Below are the code and all the weights of a small trained network. Each question names an input and a class and asks about switching units off, where a switched-off unit gives its printed mean instead of its output.

import numpy as np


def w(rows, s, z=0):
    codes = np.array(rows[::2]) - 128.0
    scale = np.full(codes.shape[1], s)
    scale[-1] = z or s
    return codes * scale


def f(y):
    return y / 2 * (1 + np.tanh(0.7978845608 * (y + 0.044715 * y**3)))


def log_softmax(a):
    a = a - a.max(-1, keepdims=True)
    return a - np.log(np.exp(a).sum(-1, keepdims=True))


def net(x, mask):
    res = np.array(x, float).reshape(1, 4) / 4 @ E
    y = f(res @ A[0][:, :-1].T + A[0][:, -1])
    res = res + np.where(mask, y, B[0][:, -1]) @ B[0][:, :-1]
    return log_softmax(res[-1] @ U[:, :-1].T + U[:, -1])


A, B = {}, {}
E = w([
[142,55,197,78,75,34,124,59,100,125,51,132],'x0',
[127,100,126,148,113,132,125,143,143,141,132,139],'x1',
[62,111,174,203,174,196,50,67,29,174,97,193],'x2',
[98,219,9,244,65,69,145,124,81,136,62,111],'x3',
],0.011)
A[0] = w([
[180,126,141,52,57,63,202,201,220,84,129,144,160],'n0',
[94,66,178,53,241,255,85,136,142,148,225,124,60],'n1',
[151,91,234,95,146,154,45,74,117,122,66,154,67],'n2',
[229,184,45,88,40,117,217,235,194,98,146,48,42],'n3',
[76,160,56,168,76,23,143,127,143,113,42,95,9],'n4',
[114,79,163,100,69,68,159,26,43,199,66,177,122],'n5',
[109,224,106,235,97,134,122,196,13,149,108,189,85],'n6',
[153,112,185,63,74,34,116,99,186,118,126,110,133],'n7',
[224,181,93,133,76,52,210,204,217,56,194,66,187],'n8',
[126,161,71,134,200,226,154,189,189,72,206,140,102],'n9',
[183,81,173,72,150,66,200,134,183,77,151,90,127],'n10',
],0.0075,0.015)
B[0] = w([
[146,218,148,155,188,113,143,123,190,192,225,168,218],'n0',
[127,59,114,103,33,106,108,39,67,83,66,74,211],'n1',
[217,179,130,132,155,108,167,202,144,154,188,156,174],'n2',
[61,78,48,102,43,133,53,20,75,102,26,65,204],'n3',
[181,17,239,2,198,163,146,144,75,102,178,153,169],'n4',
[158,95,171,88,67,156,86,119,100,60,96,88,197],'n5',
[92,192,78,203,106,85,170,135,139,156,111,128,205],'n6',
[72,204,98,147,165,150,131,151,96,240,127,132,185],'n7',
[167,54,202,49,113,158,111,131,122,39,107,162,251],'n8',
[135,109,179,40,136,104,144,174,82,105,85,157,195],'n9',
[69,161,134,222,156,118,217,205,150,179,187,124,189],'n10',
],0.0096,0.019)
U = w([
[199,86,212,91,153,142,142,147,150,120,150,141,48],'0',
[120,94,107,151,85,134,116,70,129,113,42,110,253],'1',
[93,205,66,251,163,130,182,151,187,183,176,129,80],'2',
],0.011,0.0043)

Each question gives the input, the list of numbers given to net, and the class t.
The units are the neurons (one row each of A and B). Each row of codes is followed by its name. A weight is (code - 128) times the scale printed after its matrix; where a second scale follows, it is the last column's (A, B and U).
mask holds one flag per neuron, in row order. A switched-off neuron (its flag False) gives its mean, the last column of its row in B, instead of its output. The means were averaged over made-up inputs and are rounded, as every weight is.
A unit's drop is (log p(t) with every unit on - log p(t) with that unit switched off) / (log p(t) with every unit on - log p(t) with every unit switched off).
The circuit of an input: a set's keep is (log p(t) with only the set's units on - log p(t) with every unit switched off) / (log p(t) with every unit on - log p(t) with every unit switched off). Starting from all 11 units, units are removed one at a time, each time the one whose removal leaves the highest keep (on an exact tie, the one counted first), for as long as the keep stays at least 0.8.
units of the circuit, in order: the units of the circuit, biggest drop first
unit that matters most: the unit with the biggest drop
k most important neurons: the k neurons with the biggest drops, biggest first
drop when u is switched off: that unit's drop, to one decimal
input [7,-7,6,0], class 0: 2 most important neurons => (n2, n3)
input [0,-8,3,-6], class 1: units of the circuit, in order => (n1)
input [5,-7,-6,2], class 0: 2 most important neurons => (n8, n0)
input [4,5,-5,3], class 0: 2 most important neurons => (n8, n0)
input [7,-5,8,-1], class 0: 2 most important neurons => (n2, n3)
input [6,0,-3,0], class 2: 2 most important neurons => (n7, n10)
input [7,-1,-3,1], class 0: 3 most important neurons => (n5, n6, n8)
input [-1,-3,7,7], class 2: 2 most important neurons => (n6, n8)
input [1,-8,-4,-1], class 2: 2 most important neurons => (n10, n4)
input [-2,5,4,-2], class 1: 2 most important neurons => (n0, n8)
input [5,8,-7,0], class 2: 3 most important neurons => (n0, n10, n7)
input [0,8,1,-4], class 1: 2 most important neurons => (n8, n4)
input [-6,-8,7,-3], class 1: drop when n1 is switched off => 0.3
input [6,4,-5,-8], class 2: unit that matters most => n10
input [6,1,6,0], class 0: drop when n6 is switched off => 0.1
input [3,3,-3,2], class 0: drop when n1 is switched off => 0.2
